Below is a small trained network, with its code and all its weights. Each question gives an input and a target symbol and asks what happens when units are switched off, that is, made to give their printed mean instead of their output.

import numpy as np


def w(rows, s, z=0):
    codes = np.array(rows[::2]) - 128.0
    scale = np.full(codes.shape[1], s)
    scale[-1] = z or s
    return codes * scale


def norm(h):
    return h / np.sqrt((h * h).mean(-1, keepdims=True) + 1e-5)


def f(y):
    return np.maximum(y, 0)


def softmax(a):
    e = np.exp(a - a.max(-1, keepdims=True))
    return e / e.sum(-1, keepdims=True)


def log_softmax(a):
    a = a - a.max(-1, keepdims=True)
    return a - np.log(np.exp(a).sum(-1, keepdims=True))


def net(x, mask):
    ids = ['ΞΠγεητφ'.index(c) for c in x.split()]
    T = len(ids)
    res = E[ids] + P[:T]
    u = 0
    for l in range(2):
        q, k, v = (norm(res) @ M[l].T for M in (Q, K, V))
        z = softmax(np.where(np.tri(T) > 0, q @ k.T / 4**0.5, -1e9)) @ v
        res = res + np.where(mask[u], z, O[l][:, -1]) @ O[l][:, :-1]
        u += 1
        y = f(norm(res) @ A[l][:, :-1].T + A[l][:, -1])
        res = res + np.where(mask[u : u + 8], y, B[l][:, -1]) @ B[l][:, :-1]
        u += 8
    return log_softmax(norm(res)[-1] @ U[:, :-1].T + U[:, -1])


Q, K, V, O, A, B = {}, {}, {}, {}, {}, {}
E = w([
[17,144,125],'Ξ',
[2,7,134],'Π',
[15,79,159],'γ',
[159,152,48],'ε',
[93,157,95],'η',
[92,136,50],'τ',
[221,156,236],'φ',
],0.008)
P = w([
[247,240,55],'0',
[138,101,43],'1',
[128,9,94],'2',
[145,41,87],'3',
[186,96,133],'4',
[181,163,163],'5',
[192,162,175],'6',
[194,166,191],'7',
[179,173,199],'8',
[168,181,206],'9',
[171,181,212],'10',
[170,188,227],'11',
[154,204,239],'12',
[151,200,255],'13',
],0.0034)
Q[0] = w([
[119,107,254],'L0H0',
[236,136,85],'L0H0',
[138,253,121],'L0H0',
[42,95,182],'L0H0',
],0.006)
K[0] = w([
[100,97,208],'L0H0',
[253,114,110],'L0H0',
[125,72,10],'L0H0',
[11,77,113],'L0H0',
],0.0053)
V[0] = w([
[178,55,79],'L0H0',
[171,123,68],'L0H0',
[120,207,197],'L0H0',
[3,158,125],'L0H0',
],0.0051)
O[0] = w([
[87,85,253,107],'L0H0',
[121,209,153,143],'L0H0',
[150,108,114,96],'L0H0',
[218,171,127,251],'L0H0',
],0.0059,0.0031)
A[0] = w([
[190,49,193,252],'L0N0',
[125,32,251,173],'L0N1',
[83,89,214,175],'L0N2',
[109,165,204,91],'L0N3',
[22,106,1,165],'L0N4',
[213,215,177,161],'L0N5',
[171,154,80,97],'L0N6',
[193,122,218,44],'L0N7',
],0.0061,0.0021)
B[0] = w([
[116,255,161,172],'L0N0',
[70,189,84,188],'L0N1',
[104,91,53,176],'L0N2',
[188,84,110,167],'L0N3',
[194,106,196,239],'L0N4',
[99,203,171,253],'L0N5',
[112,117,147,180],'L0N6',
[213,214,162,148],'L0N7',
],0.0059,0.0043)
Q[1] = w([
[74,94,125],'L1H0',
[154,144,251],'L1H0',
[60,102,129],'L1H0',
[160,107,105],'L1H0',
],0.011)
K[1] = w([
[153,49,53],'L1H0',
[209,254,149],'L1H0',
[163,40,96],'L1H0',
[131,130,196],'L1H0',
],0.0089)
V[1] = w([
[232,25,83],'L1H0',
[128,143,73],'L1H0',
[227,191,197],'L1H0',
[180,205,253],'L1H0',
],0.0039)
O[1] = w([
[195,107,80,32],'L1H0',
[85,141,133,130],'L1H0',
[64,1,171,238],'L1H0',
[87,92,100,255],'L1H0',
],0.0036)
A[1] = w([
[254,73,159,100],'L1N0',
[97,195,134,139],'L1N1',
[80,132,151,126],'L1N2',
[211,191,163,155],'L1N3',
[125,93,141,104],'L1N4',
[84,183,135,89],'L1N5',
[191,145,36,194],'L1N6',
[67,19,18,251],'L1N7',
],0.0069,0.0032)
B[1] = w([
[83,139,171,166],'L1N0',
[93,100,137,255],'L1N1',
[163,99,108,197],'L1N2',
[167,70,87,198],'L1N3',
[151,103,167,142],'L1N4',
[141,87,161,224],'L1N5',
[166,2,126,148],'L1N6',
[140,145,56,198],'L1N7',
],0.0088,0.0044)
U = w([
[201,2,101,146],'Ξ',
[66,105,215,147],'Π',
[137,119,105,3],'γ',
[181,171,113,172],'ε',
[124,136,81,65],'η',
[174,151,121,99],'τ',
[173,165,115,146],'φ',
],0.0089,0.0036)

Each question gives the input, a string of symbols that net reads in full, and the target symbol t.
The units are the heads (4 rows each of Q, K, V and O) and the neurons (one row each of A and B). Each row of codes is followed by its name. A weight is (code - 128) times the scale printed after its matrix; where a second scale follows, it is the last column's (O, A, B and U).
mask holds one flag per unit, layer by layer, with each layer's heads first. A switched-off unit (its flag False) gives its mean, the last column of its rows in O or B, instead of its output. The means were averaged over made-up inputs and are rounded, as every weight is.
A unit's drop is (log p(t) with every unit on - log p(t) with that unit switched off) / (log p(t) with every unit on - log p(t) with every unit switched off).
The circuit of an input: a set's keep is (log p(t) with only the set's units on - log p(t) with every unit switched off) / (log p(t) with every unit on - log p(t) with every unit switched off). Starting from the 12 units with the biggest drops (on a tie, the unit counted first), units are removed one at a time, each time the one whose removal leaves the highest keep (on an exact tie, the one counted first), for as long as the keep stays at least 0.8.
units of the circuit, in order: the units of the circuit, biggest drop first
k most important neurons: the k neurons with the biggest drops, biggest first
top k neurons in layer l: the k neurons of layer l with the biggest drops, biggest first
drop of u: that unit's drop, to one decimal
input η τ Ξ Π η η Ξ Ξ ε Ξ Ξ Ξ Ξ γ, target Ξ: 4 most important neurons -> L0N2, L1N6, L0N5, L0N3
input τ γ Ξ φ γ η ε ε τ, target Π: units of the circuit, in order -> L0H0
input φ γ φ φ ε φ η, target Ξ: units of the circuit, in order -> L0H0, L0N5, L1N2
input Ξ γ Π τ τ, target Π: units of the circuit, in order -> L0N4, L1N0, L0N1
input η ε Π ε ε Ξ Ξ η Ξ γ, target Ξ: 2 most important neurons -> L1N6, L0N5
input η Π Ξ, target Ξ: 2 most important neurons -> L0N5, L1N7
input η η Ξ Ξ φ η Ξ Ξ τ Ξ ε, target Ξ: top 2 neurons in layer 1 -> L1N3, L1N0
input γ η γ η Ξ Ξ η Ξ ε ε Ξ Ξ τ, target Ξ: top 3 neurons in layer 0 -> L0N1, L0N0, L0N4
input η Ξ Π φ ε φ η η γ γ η η ε τ, target Ξ: 2 most important neurons -> L0N4, L0N1
input Π ε φ Ξ φ τ η φ η γ η ε, target Π: top 2 neurons in layer 1 -> L1N7, L1N6
input η τ Π η φ τ η, target Π: top 2 neurons in layer 0 -> L0N4, L0N5
input η η γ η η η η Π η η η ε, target Ξ: drop of L1N3 -> 0.2
input γ τ ε η η ε, target Π: drop of L1N2 -> 0.0
input η Ξ ε Ξ η η, target Π: most important neuron -> L0N4
input η η η Ξ, target Ξ: drop of L1N7 -> 0.3
input γ Π γ Ξ Ξ η, target Ξ: drop of L1N3 -> 0.1
